Below are the code and all the weights of a small trained network. Each question names an input and a class and asks about switching units off, where a switched-off unit gives its printed mean instead of its output.

import numpy as np


def w(rows, s, z=0):
    codes = np.array(rows[::2]) - 128.0
    scale = np.full(codes.shape[1], s)
    scale[-1] = z or s
    return codes * scale


def norm(h):
    return h / np.sqrt((h * h).mean(-1, keepdims=True) + 1e-5)


def f(y):
    return np.maximum(y, 0)


def log_softmax(a):
    a = a - a.max(-1, keepdims=True)
    return a - np.log(np.exp(a).sum(-1, keepdims=True))


def net(x, mask):
    res = np.array(x, float).reshape(1, 4) / 4 @ E
    u = 0
    for l in range(2):
        y = f(norm(res) @ A[l][:, :-1].T + A[l][:, -1])
        res = res + np.where(mask[u : u + 4], y, B[l][:, -1]) @ B[l][:, :-1]
        u += 4
    return log_softmax(norm(res)[-1] @ U[:, :-1].T + U[:, -1])


A, B = {}, {}
E = w([
[50,33,123,2,139],'x0',
[54,172,99,146,250],'x1',
[13,57,209,229,89],'x2',
[69,249,142,98,19],'x3',
],0.0018)
A[0] = w([
[36,227,77,121,107,173],'L0N1',
[40,213,93,168,209,5],'L0N2',
[151,208,163,244,118,83],'L0N3',
[194,83,139,120,2,7],'L0N4',
],0.0051,0.0018)
B[0] = w([
[190,3,155,139,104,254],'L0N1',
[186,68,219,36,196,205],'L0N2',
[83,215,38,131,91,241],'L0N3',
[159,107,233,69,212,213],'L0N4',
],0.0053,0.0031)
A[1] = w([
[146,126,244,100,8,214],'L1N1',
[175,85,114,106,2,7],'L1N2',
[59,23,104,5,50,206],'L1N3',
[21,103,142,53,121,109],'L1N4',
],0.0045,0.0013)
B[1] = w([
[54,48,93,145,253,254],'L1N1',
[227,76,49,21,200,175],'L1N2',
[163,229,45,245,24,254],'L1N3',
[171,236,205,102,116,176],'L1N4',
],0.0044,0.0039)
U = w([
[174,63,213,81,228,54],'0',
[159,83,68,162,181,147],'1',
[141,254,85,157,74,41],'2',
[112,157,130,127,160,254],'3',
],0.0084,0.0023)

Each question gives the input, the list of numbers given to net, and the class t.
The units are the neurons (one row each of A and B). Each row of codes is followed by its name. A weight is (code - 128) times the scale printed after its matrix; where a second scale follows, it is the last column's (A, B and U).
mask holds one flag per neuron, layer by layer. A switched-off neuron (its flag False) gives its mean, the last column of its row in B, instead of its output. The means were averaged over made-up inputs and are rounded, as every weight is.
A unit's drop is (log p(t) with every unit on - log p(t) with that unit switched off) / (log p(t) with every unit on - log p(t) with every unit switched off).
The circuit of an input: a set's keep is (log p(t) with only the set's units on - log p(t) with every unit switched off) / (log p(t) with every unit on - log p(t) with every unit switched off). Starting from all 8 units, units are removed one at a time, each time the one whose removal leaves the highest keep (on an exact tie, the one counted first), for as long as the keep stays at least 0.8.
units of the circuit, in order: the units of the circuit, biggest drop first
most important unit: the unit with the biggest drop
top k neurons: the k neurons with the biggest drops, biggest first
k most important neurons of layer l: the k neurons of layer l with the biggest drops, biggest first
drop when u is switched off: that unit's drop, to one decimal
input [-1,-4,7,8], class 1: most important unit => L1N1
input [5,-2,0,8], class 1: top 2 neurons => (L0N1; L1N1)
input [2,2,0,7], class 1: top 4 neurons => (L0N1; L1N3; L0N4; L1N1)
input [-1,0,-4,5], class 1: units of the circuit, in order => (L0N1; L1N1)
input [-8,2,6,-1], class 2: top 2 neurons => (L0N3; L1N1)
input [5,2,-4,7], class 1: top 3 neurons => (L0N1; L1N2; L0N3)
input [-1,7,6,4], class 0: top 3 neurons => (L0N2; L0N1; L1N4)
input [8,6,7,5], class 2: top 2 neurons => (L1N3; L0N4)
input [-4,2,-4,-2], class 2: units of the circuit, in order => (L1N1; L0N1)
input [-5,0,-2,7], class 1: top 3 neurons => (L0N1; L1N2; L1N3)
input [0,4,-3,2], class 0: top 2 neurons => (L0N2; L0N3)
input [8,-3,3,-5], class 2: units of the circuit, in order => (L1N3; L0N1; L1N4)
input [-4,-6,-1,2], class 0: top 3 neurons => (L0N4; L1N3; L1N1)
input [-2,-8,6,4], class 0: units of the circuit, in order => (L0N4)
input [-4,-3,5,7], class 1: top 2 neurons => (L1N1; L0N1)
input [8,-2,7,-7], class 2: top 2 neurons => (L1N3; L0N1)
input [-4,7,1,-2], class 0: top 3 neurons => (L0N2; L1N3; L1N1)
input [0,-3,7,8], class 1: top 3 neurons => (L1N1; L0N1; L1N2)
input [5,7,3,7], class 0: top 4 neurons => (L0N2; L0N1; L0N3; L1N4)
input [-1,6,-6,5], class 0: 3 most important neurons of layer 0 => (L0N2; L0N3; L0N1)
input [-2,5,2,3], class 0: 2 most important neurons of layer 0 => (L0N2; L0N1)
input [8,3,-3,-3], class 2: most important neuron of layer 1 => (L1N3)
input [4,0,2,6], class 1: units of the circuit, in order => (L0N1; L1N1; L1N3)
input [6,4,2,-4], class 2: 2 most important neurons of layer 0 => (L0N4; L0N1)
input [-5,7,2,-1], class 0: 2 most important neurons of layer 1 => (L1N3; L1N1)
input [6,-3,2,-1], class 2: drop when L1N3 is switched off => 1.0
input [1,5,1,1], class 0: drop when L0N2 is switched off => 1.3
input [7,-1,4,4], class 2: drop when L1N2 is switched off => 0.0
